Here is a tiny trained network, its code and every weight. The questions are about switching its units off for an input and a class, where a switched-off unit gives its printed mean instead of its output.

import numpy as np


def w(rows, s, z=0):
    codes = np.array(rows[::2]) - 128.0
    scale = np.full(codes.shape[1], s)
    scale[-1] = z or s
    return codes * scale


def f(y):
    return y / 2 * (1 + np.tanh(0.7978845608 * (y + 0.044715 * y**3)))


def log_softmax(a):
    a = a - a.max(-1, keepdims=True)
    return a - np.log(np.exp(a).sum(-1, keepdims=True))


def net(x, mask):
    res = np.array(x, float).reshape(1, 7) / 4 @ E
    y = f(res @ A[0][:, :-1].T + A[0][:, -1])
    res = res + np.where(mask, y, B[0][:, -1]) @ B[0][:, :-1]
    return log_softmax(res[-1] @ U[:, :-1].T + U[:, -1])


A, B = {}, {}
E = w([
[60,61,15,89],'x0',
[128,132,123,128],'x1',
[130,131,133,132],'x2',
[129,126,128,128],'x3',
[129,123,137,125],'x4',
[255,125,53,115],'x5',
[112,211,116,13],'x6',
],0.0062)
A[0] = w([
[25,123,161,170,78],'neuron 0',
[178,95,120,100,158],'neuron 1',
[174,128,158,118,165],'neuron 2',
[115,44,48,117,179],'neuron 3',
[169,142,170,126,155],'neuron 4',
[160,213,198,164,145],'neuron 5',
[118,65,115,254,113],'neuron 6',
[174,89,115,171,56],'neuron 7',
[57,117,183,125,97],'neuron 8',
[229,113,82,109,98],'neuron 9',
[202,160,200,161,165],'neuron 10',
[127,37,173,189,103],'neuron 11',
[109,226,109,54,111],'neuron 12',
[73,128,148,141,69],'neuron 13',
[76,98,48,117,134],'neuron 14',
[169,145,171,126,150],'neuron 15',
[66,131,183,133,88],'neuron 16',
[191,43,113,205,88],'neuron 17',
[107,86,57,172,188],'neuron 18',
[213,109,122,98,46],'neuron 19',
[51,72,89,85,79],'neuron 20',
[110,111,92,102,217],'neuron 21',
[97,57,80,89,162],'neuron 22',
[33,146,186,140,77],'neuron 23',
[119,72,135,218,108],'neuron 24',
[122,205,183,164,102],'neuron 25',
[27,127,185,134,93],'neuron 26',
[70,161,167,47,67],'neuron 27',
[75,132,193,126,73],'neuron 28',
[125,142,138,113,251],'neuron 29',
[219,140,214,118,98],'neuron 30',
],0.0081,0.0022)
B[0] = w([
[213,185,46,147,210],'neuron 0',
[111,138,90,182,168],'neuron 1',
[98,93,105,213,165],'neuron 2',
[30,173,137,154,254],'neuron 3',
[90,108,117,184,170],'neuron 4',
[61,142,161,198,239],'neuron 5',
[202,228,214,3,245],'neuron 6',
[168,192,107,69,154],'neuron 7',
[228,149,25,92,185],'neuron 8',
[128,189,21,176,229],'neuron 9',
[43,170,141,166,247],'neuron 10',
[146,190,149,54,206],'neuron 11',
[149,147,200,7,224],'neuron 12',
[186,158,72,124,142],'neuron 13',
[68,148,126,153,219],'neuron 14',
[98,134,124,210,170],'neuron 15',
[169,115,43,163,175],'neuron 16',
[188,189,167,59,230],'neuron 17',
[93,178,174,130,215],'neuron 18',
[180,182,38,158,165],'neuron 19',
[92,145,98,151,208],'neuron 20',
[89,150,198,142,193],'neuron 21',
[76,192,164,238,218],'neuron 22',
[167,138,21,138,213],'neuron 23',
[177,198,178,4,204],'neuron 24',
[85,146,108,191,189],'neuron 25',
[212,133,3,125,222],'neuron 26',
[191,166,110,28,191],'neuron 27',
[162,146,53,171,169],'neuron 28',
[104,40,168,89,185],'neuron 29',
[97,162,95,197,220],'neuron 30',
],0.0044,0.0031)
U = w([
[115,145,148,135,254],'0',
[242,148,2,147,52],'1',
[196,175,197,15,34],'2',
[5,125,146,238,43],'3',
[138,76,139,145,199],'4',
[139,70,132,153,156],'5',
[123,76,170,127,120],'6',
],0.0066,0.0026)

Each question gives the input, the list of numbers given to net, and the class t.
The units are the neurons (one row each of A and B). Each row of codes is followed by its name. A weight is (code - 128) times the scale printed after its matrix; where a second scale follows, it is the last column's (A, B and U).
mask holds one flag per neuron, in row order. A switched-off neuron (its flag False) gives its mean, the last column of its row in B, instead of its output. The means were averaged over made-up inputs and are rounded, as every weight is.
A unit's drop is (log p(t) with every unit on - log p(t) with that unit switched off) / (log p(t) with every unit on - log p(t) with every unit switched off).
The circuit of an input: a set's keep is (log p(t) with only the set's units on - log p(t) with every unit switched off) / (log p(t) with every unit on - log p(t) with every unit switched off). Starting from the 12 units with the biggest drops (on a tie, the unit counted first), units are removed one at a time, each time the one whose removal leaves the highest keep (on an exact tie, the one counted first), for as long as the keep stays at least 0.8.
units of the circuit, in order: the units of the circuit, biggest drop first
most important unit: the unit with the biggest drop
k most important neurons: the k neurons with the biggest drops, biggest first
drop when u is switched off: that unit's drop, to one decimal
input [-2,3,4,-4,0,7,-8], class 2: 2 most important neurons => [neuron 6; neuron 17]
input [-2,-7,-4,7,-6,-7,-8], class 2: units of the circuit, in order => [neuron 6; neuron 24]
input [7,-4,5,-2,0,-8,1], class 1: units of the circuit, in order => [neuron 26; neuron 0; neuron 8]
input [-7,6,-2,-3,1,-3,-7], class 2: 4 most important neurons => [neuron 6; neuron 24; neuron 11; neuron 17]
input [3,-8,-3,4,8,-6,-8], class 2: most important unit => neuron 6
input [8,-1,1,3,-7,6,-5], class 3: units of the circuit, in order => [neuron 3; neuron 22]
input [7,1,-6,6,0,-2,0], class 3: units of the circuit, in order => [neuron 22; neuron 3; neuron 14]
input [7,-4,-5,-7,4,0,-8], class 2: 2 most important neurons => [neuron 6; neuron 24]
input [2,-1,-5,3,6,6,-8], class 2: units of the circuit, in order => [neuron 6; neuron 17; neuron 24]
input [-3,-5,-6,8,-2,-7,-8], class 2: 3 most important neurons => [neuron 6; neuron 24; neuron 11]
input [-8,3,-1,-4,-6,7,-1], class 3: 2 most important neurons => [neuron 10; neuron 5]
input [8,-3,4,4,5,5,-3], class 3: 2 most important neurons => [neuron 3; neuron 22]
input [6,-8,-7,5,1,0,-8], class 2: drop when neuron 24 is switched off => 0.2
input [6,3,7,4,-3,-8,8], class 1: most important unit => neuron 26
input [-7,-3,4,0,7,-8,1], class 1: drop when neuron 8 is switched off => 0.2
input [4,7,-2,1,4,-7,2], class 1: drop when neuron 8 is switched off => 0.1
